Below is a small trained network, with its code and all its weights. Each question gives an input and a target symbol and asks what happens when units are switched off, that is, made to give their printed mean instead of their output.

import numpy as np


def w(rows, s, z=0):
    codes = np.array(rows[::2]) - 128.0
    scale = np.full(codes.shape[1], s)
    scale[-1] = z or s
    return codes * scale


def norm(h):
    return h / np.sqrt((h * h).mean(-1, keepdims=True) + 1e-5)


def f(y):
    return np.maximum(y, 0)


def softmax(a):
    e = np.exp(a - a.max(-1, keepdims=True))
    return e / e.sum(-1, keepdims=True)


def log_softmax(a):
    a = a - a.max(-1, keepdims=True)
    return a - np.log(np.exp(a).sum(-1, keepdims=True))


def net(x, mask):
    ids = ['αβγδηξπτφω'.index(c) for c in x.split()]
    T = len(ids)
    res = E[ids] + P[:T]
    u = 0
    for l in range(2):
        r = norm(res)
        for j in range(2):
            rows = slice(4 * j, 4 * j + 4)
            q, k, v = (r @ M[l][rows].T for M in (Q, K, V))
            z = softmax(np.where(np.tri(T) > 0, q @ k.T / 4**0.5, -1e9)) @ v
            o = O[l][rows]
            res = res + np.where(mask[u + j], z, o[:, -1]) @ o[:, :-1]
        u += 2
        y = f(norm(res) @ A[l][:, :-1].T + A[l][:, -1])
        res = res + np.where(mask[u : u + 4], y, B[l][:, -1]) @ B[l][:, :-1]
        u += 4
    return log_softmax(norm(res)[-1] @ U[:, :-1].T + U[:, -1])


Q, K, V, O, A, B = {}, {}, {}, {}, {}, {}
E = w([
[140,184,91,100,150,139,139,73],'α',
[59,156,151,29,81,178,142,124],'β',
[125,122,95,3,205,160,229,148],'γ',
[95,96,129,66,151,149,69,191],'δ',
[93,195,96,97,213,96,85,108],'η',
[94,134,121,142,129,109,187,110],'ξ',
[206,203,125,178,234,84,87,147],'π',
[181,130,160,136,120,146,44,130],'τ',
[84,149,153,139,106,121,115,88],'φ',
[237,111,130,201,202,111,128,222],'ω',
],0.018)
P = w([
[133,161,9,149,109,185,111,111],'0',
[135,134,147,152,169,229,141,84],'1',
[122,188,162,170,124,210,148,170],'2',
[122,171,144,134,91,160,149,169],'3',
[148,160,149,101,72,63,137,163],'4',
[135,87,171,112,166,84,119,64],'5',
],0.012)
Q[0] = w([
[125,172,174,116,117,177,8,109],'0.h1',
[163,178,115,151,125,109,86,133],'0.h1',
[110,21,129,219,18,142,149,119],'0.h1',
[171,1,84,74,85,151,107,151],'0.h1',
[156,75,165,44,145,48,103,94],'0.h2',
[120,221,40,126,22,127,142,241],'0.h2',
[74,152,128,180,180,231,115,164],'0.h2',
[103,127,99,156,150,202,135,136],'0.h2',
],0.022)
K[0] = w([
[122,123,178,115,93,143,54,109],'0.h1',
[157,102,138,163,57,131,158,161],'0.h1',
[119,193,40,199,181,178,79,66],'0.h1',
[163,146,76,122,168,198,107,139],'0.h1',
[128,174,219,123,188,199,168,107],'0.h2',
[154,14,122,84,126,47,103,2],'0.h2',
[139,151,28,142,55,75,132,132],'0.h2',
[101,107,57,167,73,76,129,157],'0.h2',
],0.021)
V[0] = w([
[150,137,148,206,63,120,115,67],'0.h1',
[153,181,157,94,133,156,21,118],'0.h1',
[34,197,146,121,156,92,143,107],'0.h1',
[79,85,159,90,65,153,105,131],'0.h1',
[184,111,99,84,225,107,162,196],'0.h2',
[4,84,126,100,172,106,81,150],'0.h2',
[62,107,172,200,154,47,84,135],'0.h2',
[158,79,158,104,65,199,128,182],'0.h2',
],0.021)
O[0] = w([
[128,141,164,211,82,165,113,74,178],'0.h1',
[125,127,74,144,183,234,51,115,180],'0.h1',
[91,125,188,88,164,63,37,66,252],'0.h1',
[74,85,198,94,135,195,109,176,156],'0.h1',
[224,10,87,136,103,125,88,57,25],'0.h2',
[74,106,96,71,219,128,85,94,123],'0.h2',
[50,46,145,175,223,150,107,134,49],'0.h2',
[111,188,92,154,87,100,22,178,43],'0.h2',
],0.014,0.018)
A[0] = w([
[205,172,52,77,213,75,145,197,106],'0.n1',
[230,122,159,222,252,43,140,227,193],'0.n2',
[153,83,53,113,124,31,230,234,116],'0.n3',
[110,38,36,76,151,197,114,254,2],'0.n4',
],0.02,0.0026)
B[0] = w([
[195,87,151,110,223,78,102,96,254],'0.n1',
[138,120,253,87,210,112,142,191,177],'0.n2',
[116,93,151,163,159,224,90,31,228],'0.n3',
[222,249,145,102,127,79,94,129,215],'0.n4',
],0.017,0.0071)
Q[1] = w([
[99,182,142,75,197,68,111,74],'1.h1',
[82,91,22,163,91,73,102,188],'1.h1',
[83,204,76,162,90,103,120,84],'1.h1',
[6,67,103,137,162,98,154,71],'1.h1',
[115,106,143,185,250,81,131,155],'1.h2',
[130,146,83,91,135,116,142,188],'1.h2',
[222,164,222,105,122,131,87,89],'1.h2',
[133,85,102,178,131,48,151,188],'1.h2',
],0.018)
K[1] = w([
[192,100,206,155,147,136,92,210],'1.h1',
[103,153,130,27,111,66,148,102],'1.h1',
[113,109,133,58,107,162,145,146],'1.h1',
[111,120,251,101,144,126,89,81],'1.h1',
[64,53,147,121,106,84,144,217],'1.h2',
[177,167,146,137,169,97,155,138],'1.h2',
[125,105,226,136,105,111,44,96],'1.h2',
[156,101,112,64,102,186,168,189],'1.h2',
],0.02)
V[1] = w([
[145,121,216,121,144,3,151,152],'1.h1',
[68,71,123,33,63,147,133,149],'1.h1',
[144,139,126,87,119,152,94,150],'1.h1',
[102,179,57,63,92,74,155,54],'1.h1',
[170,175,155,217,127,113,115,106],'1.h2',
[202,158,80,136,221,78,160,170],'1.h2',
[142,126,113,53,80,105,157,146],'1.h2',
[131,96,171,112,74,60,155,110],'1.h2',
],0.021)
O[1] = w([
[132,118,250,71,38,165,63,121,119],'1.h1',
[173,225,82,75,173,174,111,83,7],'1.h1',
[172,141,89,158,169,122,108,144,145],'1.h1',
[73,182,128,79,151,38,105,82,122],'1.h1',
[138,176,148,186,136,97,59,118,199],'1.h2',
[90,37,104,103,82,54,89,185,4],'1.h2',
[173,140,112,119,100,97,173,174,59],'1.h2',
[198,156,142,128,190,62,172,108,139],'1.h2',
],0.014,0.013)
A[1] = w([
[169,120,51,34,4,133,104,84,40],'1.n1',
[153,120,49,161,89,205,137,188,61],'1.n2',
[95,59,74,97,152,122,153,94,1],'1.n3',
[189,58,181,163,126,152,144,166,24],'1.n4',
],0.025,0.002)
B[1] = w([
[22,111,109,144,89,255,194,138,203],'1.n1',
[97,112,168,111,190,14,161,102,185],'1.n2',
[120,175,110,153,93,98,101,160,209],'1.n3',
[108,183,171,78,98,166,105,204,253],'1.n4',
],0.018,0.0058)
U = w([
[149,115,41,99,23,170,154,83,97],'α',
[22,169,144,89,160,183,177,190,91],'β',
[116,1,109,54,208,159,179,49,91],'γ',
[175,203,68,55,115,152,63,192,55],'δ',
[87,85,61,76,134,97,21,112,134],'η',
[166,167,161,95,87,55,214,102,70],'ξ',
[152,63,154,157,97,102,77,187,121],'π',
[125,129,48,221,170,103,128,183,123],'τ',
[122,185,171,157,161,184,112,51,252],'φ',
[156,45,176,182,115,188,152,171,96],'ω',
],0.01,0.0035)

Each question gives the input, a string of symbols that net reads in full, and the target symbol t.
The units are the heads (4 rows each of Q, K, V and O) and the neurons (one row each of A and B). Each row of codes is followed by its name. A weight is (code - 128) times the scale printed after its matrix; where a second scale follows, it is the last column's (O, A, B and U).
mask holds one flag per unit, layer by layer, with each layer's heads first. A switched-off unit (its flag False) gives its mean, the last column of its rows in O or B, instead of its output. The means were averaged over made-up inputs and are rounded, as every weight is.
A unit's drop is (log p(t) with every unit on - log p(t) with that unit switched off) / (log p(t) with every unit on - log p(t) with every unit switched off).
The circuit of an input: a set's keep is (log p(t) with only the set's units on - log p(t) with every unit switched off) / (log p(t) with every unit on - log p(t) with every unit switched off). Starting from all 12 units, units are removed one at a time, each time the one whose removal leaves the highest keep (on an exact tie, the one counted first), for as long as the keep stays at least 0.8.
circuit, biggest first: the units of the circuit, biggest drop first
top k neurons: the k neurons with the biggest drops, biggest first
which heads matter: for each layer, one digit per head in row order, 1 if its drop is at least 0.15 and else 0, layers parted by /
input ω π η β φ, target ω: which heads matter => 01 / 10
input α α η, target η: which heads matter => 10 / 01
input τ τ π, target τ: circuit, biggest first => (0.h1 1.h1)
input η π η φ δ γ, target γ: circuit, biggest first => (0.h2)
input ξ α τ φ φ η, target τ: circuit, biggest first => (1.h1 0.h1)
input ξ β φ η φ δ, target β: which heads matter => 01 / 00
input η φ φ ξ η η, target ξ: which heads matter => 10 / 01
input π φ η ξ φ ξ, target γ: which heads matter => 11 / 00
input φ φ φ τ, target β: which heads matter => 01 / 00
input π η α, target ω: circuit, biggest first => (0.h2 1.h1)
input η φ ω, target ω: top 2 neurons => (0.n2 1.n4)
input ξ φ η ξ α, target ξ: which heads matter => 11 / 01
input τ φ ξ, target τ: which heads matter => 11 / 10
input τ δ φ η φ, target η: which heads matter => 01 / 00
input γ φ φ η η ξ, target ξ: which heads matter => 11 / 01
input φ α η ω, target β: top 2 neurons => (1.n4 0.n3)
input τ η α φ γ, target γ: which heads matter => 00 / 00
input ω α π, target π: which heads matter => 00 / 01
input η δ φ ξ τ ξ, target β: circuit, biggest first => (0.h2)
input δ η α, target δ: circuit, biggest first => (0.h1 0.n4)
input ξ φ δ ω, target ω: top 2 neurons => (0.n2 0.n3)
input τ η δ τ η, target τ: circuit, biggest first => (0.h1 1.h1)
input π φ ω ξ, target ω: circuit, biggest first => (1.h1)
input ω β π η, target π: which heads matter => 10 / 10
input η δ ξ φ π δ, target δ: circuit, biggest first => (0.h1 0.n4)
input η τ φ φ γ τ, target τ: which heads matter => 10 / 10
input α φ φ φ ω β, target β: top neuron => (0.n3)
input η φ γ ω, target γ: which heads matter => 11 / 00
input η ω η, target ω: top 2 neurons => (0.n2 1.n4)
